Below are the code and all the weights of a small trained network. Each question names an input and a class and asks about switching units off, where a switched-off unit gives its printed mean instead of its output.

import numpy as np


def w(rows, s, z=0):
    codes = np.array(rows[::2]) - 128.0
    scale = np.full(codes.shape[1], s)
    scale[-1] = z or s
    return codes * scale


def norm(h):
    return h / np.sqrt((h * h).mean(-1, keepdims=True) + 1e-5)


def f(y):
    return y / 2 * (1 + np.tanh(0.7978845608 * (y + 0.044715 * y**3)))


def log_softmax(a):
    a = a - a.max(-1, keepdims=True)
    return a - np.log(np.exp(a).sum(-1, keepdims=True))


def net(x, mask):
    res = np.array(x, float).reshape(1, 5) / 4 @ E
    u = 0
    for l in range(4):
        y = f(norm(res) @ A[l][:, :-1].T + A[l][:, -1])
        res = res + np.where(mask[u : u + 6], y, B[l][:, -1]) @ B[l][:, :-1]
        u += 6
    return log_softmax(norm(res)[-1] @ U[:, :-1].T + U[:, -1])


A, B = {}, {}
E = w([
[121,126,136,144,119,126,141,127],'x0',
[102,77,168,110,131,2,112,102],'x1',
[109,140,156,190,113,114,165,107],'x2',
[145,131,131,75,201,87,231,187],'x3',
[134,145,91,120,76,88,197,78],'x4',
],0.0086)
A[0] = w([
[31,134,151,178,232,129,27,186,89],'L0N1',
[74,150,142,109,72,185,49,2,32],'L0N2',
[222,129,117,213,105,153,127,215,222],'L0N3',
[43,82,131,149,138,2,54,151,86],'L0N4',
[207,143,68,105,56,97,147,32,2],'L0N5',
[111,218,62,195,132,187,69,195,59],'L0N6',
],0.0057,0.0019)
B[0] = w([
[63,95,58,237,209,116,176,79,230],'L0N1',
[126,140,101,212,40,86,100,244,251],'L0N2',
[119,62,213,102,168,123,147,138,199],'L0N3',
[88,184,234,97,153,150,54,106,254],'L0N4',
[58,9,98,93,204,254,188,140,185],'L0N5',
[157,127,181,95,123,178,170,73,226],'L0N6',
],0.0073,0.0036)
A[1] = w([
[221,180,160,121,184,85,186,181,194],'L1N1',
[119,215,173,105,166,123,82,108,40],'L1N2',
[93,162,134,211,160,88,116,215,230],'L1N3',
[239,210,132,148,83,230,211,84,32],'L1N4',
[73,144,2,106,72,109,185,42,150],'L1N5',
[208,81,114,173,30,124,62,122,10],'L1N6',
],0.0073,0.0011)
B[1] = w([
[195,137,82,154,31,90,117,153,215],'L1N1',
[128,98,74,72,66,137,168,142,153],'L1N2',
[171,172,83,141,147,129,152,171,215],'L1N3',
[122,125,185,66,95,173,93,100,255],'L1N4',
[93,88,77,203,221,118,137,124,184],'L1N5',
[178,152,121,173,80,69,156,254,206],'L1N6',
],0.0099,0.0043)
A[2] = w([
[78,201,135,151,139,5,82,77,125],'L2N1',
[61,125,158,105,104,16,105,65,99],'L2N2',
[65,102,253,11,113,118,78,101,252],'L2N3',
[42,104,182,194,99,131,106,198,135],'L2N4',
[178,129,94,95,110,82,180,134,115],'L2N5',
[81,33,124,220,204,164,102,120,128],'L2N6',
],0.0069,0.0024)
B[2] = w([
[170,171,172,55,103,184,126,139,221],'L2N1',
[124,97,109,132,62,254,66,34,205],'L2N2',
[137,142,216,152,93,193,143,135,253],'L2N3',
[197,106,130,44,172,117,160,166,241],'L2N4',
[108,100,87,166,92,152,87,183,172],'L2N5',
[96,73,36,148,160,110,206,71,243],'L2N6',
],0.0095,0.0045)
A[3] = w([
[149,118,120,168,72,95,112,198,155],'L3N1',
[168,125,125,192,103,115,60,152,214],'L3N2',
[70,78,45,123,156,167,147,123,254],'L3N3',
[76,180,173,118,117,166,137,124,70],'L3N4',
[97,72,129,147,245,131,112,144,73],'L3N5',
[137,166,130,128,117,117,165,179,125],'L3N6',
],0.011,0.0026)
B[3] = w([
[124,187,57,111,132,59,110,143,250],'L3N1',
[110,152,95,122,155,57,181,142,221],'L3N2',
[97,118,177,176,193,115,128,85,253],'L3N3',
[196,80,155,4,126,140,94,154,177],'L3N4',
[47,77,97,169,129,137,175,49,217],'L3N5',
[91,140,113,105,124,66,46,120,174],'L3N6',
],0.012,0.0065)
U = w([
[160,214,23,127,97,30,108,220,211],'0',
[200,120,245,59,58,237,99,113,136],'1',
[63,60,96,204,217,131,189,43,4],'2',
],0.012,0.0014)

Each question gives the input, the list of numbers given to net, and the class t.
The units are the neurons (one row each of A and B). Each row of codes is followed by its name. A weight is (code - 128) times the scale printed after its matrix; where a second scale follows, it is the last column's (A, B and U).
mask holds one flag per neuron, layer by layer. A switched-off neuron (its flag False) gives its mean, the last column of its row in B, instead of its output. The means were averaged over made-up inputs and are rounded, as every weight is.
A unit's drop is (log p(t) with every unit on - log p(t) with that unit switched off) / (log p(t) with every unit on - log p(t) with every unit switched off).
The circuit of an input: a set's keep is (log p(t) with only the set's units on - log p(t) with every unit switched off) / (log p(t) with every unit on - log p(t) with every unit switched off). Starting from the 12 units with the biggest drops (on a tie, the unit counted first), units are removed one at a time, each time the one whose removal leaves the highest keep (on an exact tie, the one counted first), for as long as the keep stays at least 0.8.
units of the circuit, in order: the units of the circuit, biggest drop first
top k neurons: the k neurons with the biggest drops, biggest first
top k neurons in layer l: the k neurons of layer l with the biggest drops, biggest first
drop of u: that unit's drop, to one decimal
input [-3,-1,-2,-7,5], class 0: units of the circuit, in order : [L1N6]
input [-3,1,0,-8,7], class 0: top 2 neurons : [L0N2 L1N6]
input [-7,-5,2,-6,6], class 0: top 3 neurons : [L0N2 L1N6 L0N1]
input [-3,6,-1,-5,-6], class 1: top 4 neurons : [L0N4 L2N1 L1N5 L0N5]
input [-1,-6,-3,4,-6], class 1: top 3 neurons : [L0N6 L1N5 L0N5]
input [1,8,5,7,-4], class 1: top 4 neurons : [L0N4 L0N2 L1N6 L2N1]
input [8,3,4,-1,-3], class 1: top 4 neurons : [L0N4 L1N5 L0N5 L2N1]
input [5,-3,7,0,2], class 1: top 2 neurons : [L0N1 L1N4]
input [1,8,1,-6,-8], class 1: top 3 neurons in layer 2 : [L2N1 L2N2 L2N3]
input [3,-7,5,6,0], class 1: top 2 neurons : [L1N4 L0N2]
input [3,5,3,-6,-5], class 0: top 2 neurons : [L0N2 L0N5]
input [2,0,2,-2,-2], class 0: top 3 neurons : [L0N2 L0N5 L1N3]
input [-4,-5,-6,3,8], class 2: drop of L1N5 : 2.8
input [8,-5,-6,0,7], class 2: units of the circuit, in order : [L1N5]
input [6,8,-3,1,6], class 1: drop of L0N4 : 0.2
input [8,-3,-7,2,5], class 2: drop of L1N5 : 4.6
